Here is a tiny trained network, its code and every weight. The questions are about switching its units off for an input and a class, where a switched-off unit gives its printed mean instead of its output.

import numpy as np


def w(rows, s, z=0):
    codes = np.array(rows[::2]) - 128.0
    scale = np.full(codes.shape[1], s)
    scale[-1] = z or s
    return codes * scale


def f(y):
    return np.maximum(y, 0)


def log_softmax(a):
    a = a - a.max(-1, keepdims=True)
    return a - np.log(np.exp(a).sum(-1, keepdims=True))


def net(x, mask):
    res = np.array(x, float).reshape(1, 4) / 4 @ E
    y = f(res @ A[0][:, :-1].T + A[0][:, -1])
    res = res + np.where(mask, y, B[0][:, -1]) @ B[0][:, :-1]
    return log_softmax(res[-1] @ U[:, :-1].T + U[:, -1])


A, B = {}, {}
E = w([
[232,167,120,254],'x0',
[128,163,255,196],'x1',
[172,220,140,70],'x2',
[211,55,164,96],'x3',
],0.0098)
A[0] = w([
[109,118,99,144,136],'n1',
[57,134,103,177,24],'n2',
[137,126,99,187,1],'n3',
[77,65,140,127,109],'n4',
[84,64,196,188,98],'n5',
[63,78,144,118,36],'n6',
[167,3,160,132,71],'n7',
[132,60,71,145,66],'n8',
[117,86,41,135,65],'n9',
[43,87,90,209,90],'n10',
[143,76,91,211,119],'n11',
],0.021,0.005)
B[0] = w([
[135,126,95,133,165],'n1',
[184,255,160,134,184],'n2',
[163,133,186,69,179],'n3',
[162,71,120,61,216],'n4',
[66,66,145,196,235],'n5',
[205,125,200,75,211],'n6',
[135,253,77,133,253],'n7',
[83,76,147,184,212],'n8',
[95,123,178,182,223],'n9',
[100,135,24,149,230],'n10',
[158,87,156,29,231],'n11',
],0.025,0.014)
U = w([
[88,116,98,103,254],'0',
[148,74,199,24,62],'1',
[97,229,83,133,71],'2',
[20,76,254,226,86],'3',
],0.0078,0.014)

Each question gives the input, the list of numbers given to net, and the class t.
The units are the neurons (one row each of A and B). Each row of codes is followed by its name. A weight is (code - 128) times the scale printed after its matrix; where a second scale follows, it is the last column's (A, B and U).
mask holds one flag per neuron, in row order. A switched-off neuron (its flag False) gives its mean, the last column of its row in B, instead of its output. The means were averaged over made-up inputs and are rounded, as every weight is.
A unit's drop is (log p(t) with every unit on - log p(t) with that unit switched off) / (log p(t) with every unit on - log p(t) with every unit switched off).
The circuit of an input: a set's keep is (log p(t) with only the set's units on - log p(t) with every unit switched off) / (log p(t) with every unit on - log p(t) with every unit switched off). Starting from all 11 units, units are removed one at a time, each time the one whose removal leaves the highest keep (on an exact tie, the one counted first), for as long as the keep stays at least 0.8.
circuit, biggest first: the units of the circuit, biggest drop first
top k neurons: the k neurons with the biggest drops, biggest first
drop when u is switched off: that unit's drop, to one decimal
input [4,4,-6,0], class 0: circuit, biggest first : n10, n11, n6
input [-3,2,-1,4], class 2: top 4 neurons : n7, n11, n8, n3
input [6,6,-8,-3], class 0: circuit, biggest first : n10, n11
input [-3,-1,-5,-6], class 2: circuit, biggest first : n2
input [-7,-8,7,-6], class 3: circuit, biggest first : n7, n9
input [-6,-7,0,1], class 3: top 3 neurons : n9, n11, n8
input [2,8,-8,-5], class 0: top 4 neurons : n10, n11, n9, n8
input [-7,-8,0,2], class 3: top 2 neurons : n9, n8
input [-1,-3,-4,-6], class 2: top 2 neurons : n2, n10
input [-7,8,2,1], class 3: top 2 neurons : n5, n11
input [7,1,6,-2], class 1: top 4 neurons : n7, n10, n5, n3
input [4,-7,5,7], class 2: top 3 neurons : n5, n4, n11
input [2,8,-6,-8], class 2: top 4 neurons : n10, n2, n8, n9
input [-3,-8,-3,-5], class 3: circuit, biggest first : n9
input [7,-8,-7,4], class 3: top 2 neurons : n8, n9
input [7,5,-4,5], class 1: top 2 neurons : n11, n3
input [8,7,-3,-5], class 1: top 2 neurons : n11, n3
input [6,6,1,4], class 1: top 2 neurons : n11, n9
input [0,-6,-2,8], class 2: drop when n2 is switched off : 0.0
input [-8,0,-6,-2], class 1: circuit, biggest first : n6
input [4,6,5,4], class 3: drop when n10 is switched off : 0.8
input [0,6,3,3], class 3: drop when n11 is switched off : 0.1
